Below are the code and all the weights of a small trained network. Each question names an input and a class and asks about switching units off, where a switched-off unit gives its printed mean instead of its output.

import numpy as np


def w(rows, s, z=0):
    codes = np.array(rows[::2]) - 128.0
    scale = np.full(codes.shape[1], s)
    scale[-1] = z or s
    return codes * scale


def f(y):
    return np.maximum(y, 0)


def log_softmax(a):
    a = a - a.max(-1, keepdims=True)
    return a - np.log(np.exp(a).sum(-1, keepdims=True))


def net(x, mask):
    res = np.array(x, float).reshape(1, 6) / 4 @ E
    y = f(res @ A[0][:, :-1].T + A[0][:, -1])
    res = res + np.where(mask, y, B[0][:, -1]) @ B[0][:, :-1]
    return log_softmax(res[-1] @ U[:, :-1].T + U[:, -1])


A, B = {}, {}
E = w([
[107,204,77],'x0',
[27,154,32],'x1',
[152,39,42],'x2',
[133,137,140],'x3',
[4,83,192],'x4',
[199,175,88],'x5',
],0.0039)
A[0] = w([
[198,162,173,101],'n0',
[244,197,214,203],'n1',
[158,145,150,108],'n2',
[134,96,75,73],'n3',
[142,163,138,109],'n4',
[79,80,104,112],'n5',
[63,160,141,226],'n6',
[50,173,189,222],'n7',
[127,89,65,79],'n8',
[89,36,182,226],'n9',
[80,207,57,153],'n10',
[114,134,136,77],'n11',
[7,187,128,198],'n12',
[97,26,172,144],'n13',
[122,111,77,129],'n14',
[129,113,158,250],'n15',
[159,150,114,206],'n16',
[84,134,219,140],'n17',
[184,126,117,181],'n18',
],0.011,0.0021)
B[0] = w([
[61,140,123,187],'n0',
[4,165,89,255],'n1',
[97,133,126,152],'n2',
[174,151,136,157],'n3',
[116,131,123,146],'n4',
[120,173,140,171],'n5',
[146,187,124,198],'n6',
[148,196,173,212],'n7',
[170,165,146,165],'n8',
[82,152,184,213],'n9',
[189,129,86,208],'n10',
[130,127,130,132],'n11',
[180,209,106,234],'n12',
[89,152,186,196],'n13',
[170,145,138,162],'n14',
[93,134,137,178],'n15',
[117,115,97,179],'n16',
[150,167,183,189],'n17',
[119,127,89,189],'n18',
],0.033,0.0053)
U = w([
[198,58,94,78],'0',
[82,110,68,105],'1',
[200,180,50,186],'2',
[105,159,229,128],'3',
[216,76,88,108],'4',
[104,64,179,239],'5',
[167,2,165,2],'6',
],0.0071,0.0052)

Each question gives the input, the list of numbers given to net, and the class t.
The units are the neurons (one row each of A and B). Each row of codes is followed by its name. A weight is (code - 128) times the scale printed after its matrix; where a second scale follows, it is the last column's (A, B and U).
mask holds one flag per neuron, in row order. A switched-off neuron (its flag False) gives its mean, the last column of its row in B, instead of its output. The means were averaged over made-up inputs and are rounded, as every weight is.
A unit's drop is (log p(t) with every unit on - log p(t) with that unit switched off) / (log p(t) with every unit on - log p(t) with every unit switched off).
The circuit of an input: a set's keep is (log p(t) with only the set's units on - log p(t) with every unit switched off) / (log p(t) with every unit on - log p(t) with every unit switched off). Starting from the 12 units with the biggest drops (on a tie, the unit counted first), units are removed one at a time, each time the one whose removal leaves the highest keep (on an exact tie, the one counted first), for as long as the keep stays at least 0.8.
circuit, biggest first: the units of the circuit, biggest drop first
k most important neurons: the k neurons with the biggest drops, biggest first
drop of u: that unit's drop, to one decimal
input [6,-2,-3,-4,4,6], class 2: circuit, biggest first	(n9 n13)
input [1,3,-1,-1,7,4], class 2: circuit, biggest first	(n12)
input [-2,0,7,5,-1,1], class 5: circuit, biggest first	(n12 n7)
input [-5,-1,5,-8,-8,1], class 1: 2 most important neurons	(n12 n10)
input [-2,4,-7,8,-4,-1], class 2: circuit, biggest first	(n9 n13)
input [6,-8,-7,3,-3,-4], class 1: 3 most important neurons	(n1 n9 n13)
input [5,0,8,4,-2,-2], class 4: 2 most important neurons	(n1 n12)
input [-8,-8,4,8,-7,-2], class 1: drop of n1	0.2
input [3,5,-5,5,6,1], class 2: drop of n12	0.2
input [1,4,2,-6,7,8], class 2: drop of n5	0.0
